Each row is followed by its group and then its class within the group.
-.03, -.18, -.09, .07, .09, -.24, .76, .21, -.04, .16, -.01, .07, -.69, .09, .00, -.16, -.04, .00, -.14, .02, -.19, -.02, .00, -.10, -.10, .17, .05, -.04, -.16, -.45, .06, .10, -.15, .02, -.43, .02, -.19, .10, .25 -> D/J743
-.13, -.09, .00, .12, .06, .04, .58, .11, -.32, -.07, .04, .09, -.61, .37, -.09, .07, -.01, .04, -.12, .03, .13, -.09, -.18, -.03, -.13, .28, -.16, -.04, -.13, -.46, .02, .11, -.09, .06, -.20, .22, .02, .16, .21 -> D/J743
.00, -.18, -.04, .09, -.02, .05, .21, -.06, -.12, .04, .11, .11, -.53, .50, -.12, .18, .05, .20, -.11, .04, .02, .17, -.28, -.15, -.16, .15, .02, .03, -.23, -.32, .13, .18, -.06, -.02, -.11, .26, .04, .13, -.08 -> D/J743
.10, -.04, -.08, .04, -.10, -.01, .35, .01, -.16, -.11, .06, -.63, -.23, .46, .01, -.11, .04, -.03, .04, .19, .01, .17, -.03, -.13, -.12, -.20, -.24, .01, -.03, -.29, .38, -.04, .06, -.07, -.01, .10, -.08, .16, .07 -> V/J333
-.26, -.23, .04, .00, -.62, -.37, .37, .29, -.59, -.10, .18, .28, -.56, .38, .04, -.11, -.15, .05, -.13, -.02, -.18, -.55, .12, .01, .00, -.05, -.09, .00, -.10, -.10, -.44, -.33, .20, .20, -.44, .30, .14, .39, .08 -> H/J620
-.18, -.13, -.17, .02, -.19, .01, .71, .07, -.54, .02, .09, -.29, -.66, .31, .11, -.26, .16, .02, -.23, -.04, .15, .04, .18, .00, -.20, -.09, -.23, -.03, -.09, -.41, .33, .01, .02, .20, -.19, .19, -.13, .16, .13 -> V/J333
-.15, -.07, .03, -.15, -.36, .00, .21, .27, -.31, -.37, .21, .25, -.36, .22, .04, -.22, -.01, .02, .04, .03, -.09, -.45, -.17, -.11, -.03, -.01, -.13, -.07, -.11, -.18, -.31, -.16, .20, .07, -.48, .23, .15, .08, .25 -> H/J620
-.20, -.03, -.04, -.04, -.12, .25, .15, .11, -.21, -.14, .31, .17, -.34, .28, -.02, .06, -.22, .13, -.04, .02, -.02, -.09, -.22, -.09, .12, -.08, -.17, .08, .04, -.08, -.25, -.04, .06, .09, -.14, .38, .11, .23, .01 -> H/J620
-.07, -.14, .07, .04, -.36, -.10, .63, .21, -.29, .04, .08, .34, -.87, .23, -.06, -.29, .03, .21, -.14, .08, -.19, -.53, -.33, -.01, -.03, .38, -.04, .08, -.47, -.09, -.21, -.02, .14, -.01, -.55, .18, .20, .17, .17 -> H/J293
.07, -.16, -.11, .09, -.15, -.09, .48, .17, .05, -.16, .02, -.25, -.63, .36, .00, -.09, -.03, .04, -.04, .13, -.07, .03, -.27, -.17, -.03, .24, .00, -.06, -.13, -.40, .20, .20, -.14, -.04, -.25, .04, -.04, .02, .06 -> D/J838
-.06, -.09, .06, -.15, .05, .08, .53, .12, -.17, -.03, .09, .41, -.39, .53, -.01, -.10, -.26, .07, -.03, .26, -.07, .21, -.19, -.22, -.09, .38, -.06, .02, -.29, -.43, .18, .03, .11, .30, -.41, .46, .01, .16, .18 -> D/J450
-.01, -.14, -.10, -.04, -.06, .01, -.03, -.12, -.21, -.25, .17, -.66, -.21, .26, .00, -.16, -.06, -.18, -.05, .01, -.10, .13, .07, -.06, -.11, -.40, -.35, .14, -.10, -.24, .28, .03, -.06, .16, .07, .16, -.21, .03, -.19 -> V/J688
-.04, -.10, .01, .03, .01, -.17, .22, .00, -.43, .15, .05, -.29, -.20, .05, .10, -.03, -.03, .07, -.02, .13, .05, .08, .11, .12, -.18, -.08, -.19, -.05, -.09, -.41, .30, .08, .08, .15, -.08, .01, -.03, .00, -.15 -> V/J333
.02, -.21, .11, -.13, -.16, -.07, .34, .05, -.43, -.07, -.05, -.13, -.16, .35, .10, -.18, -.11, -.04, -.01, -.01, -.06, -.05, .04, -.06, -.31, -.39, -.31, -.16, -.06, -.50, .17, -.11, .04, .27, -.31, .20, -.20, -.02, -.11 -> V/J688
.19, -.20, -.05, -.04, -.04, .11, .66, .18, -.01, -.07, -.01, -.10, -.65, .43, -.03, -.14, .09, .04, -.04, .18, -.03, -.16, -.21, -.13, -.08, .21, -.07, -.02, -.17, -.31, .28, .05, .01, -.05, -.25, .18, -.04, .08, .20 -> D/J450
-.12, .10, -.03, .07, .20, -.10, .36, -.12, .07, -.10, -.10, .10, -.38, -.02, .04, -.04, -.01, .03, .01, .09, .13, -.07, -.19, -.08, -.10, .42, .11, -.02, -.25, -.16, -.02, .27, -.06, .02, -.07, .06, .01, .00, .24 -> D/J838
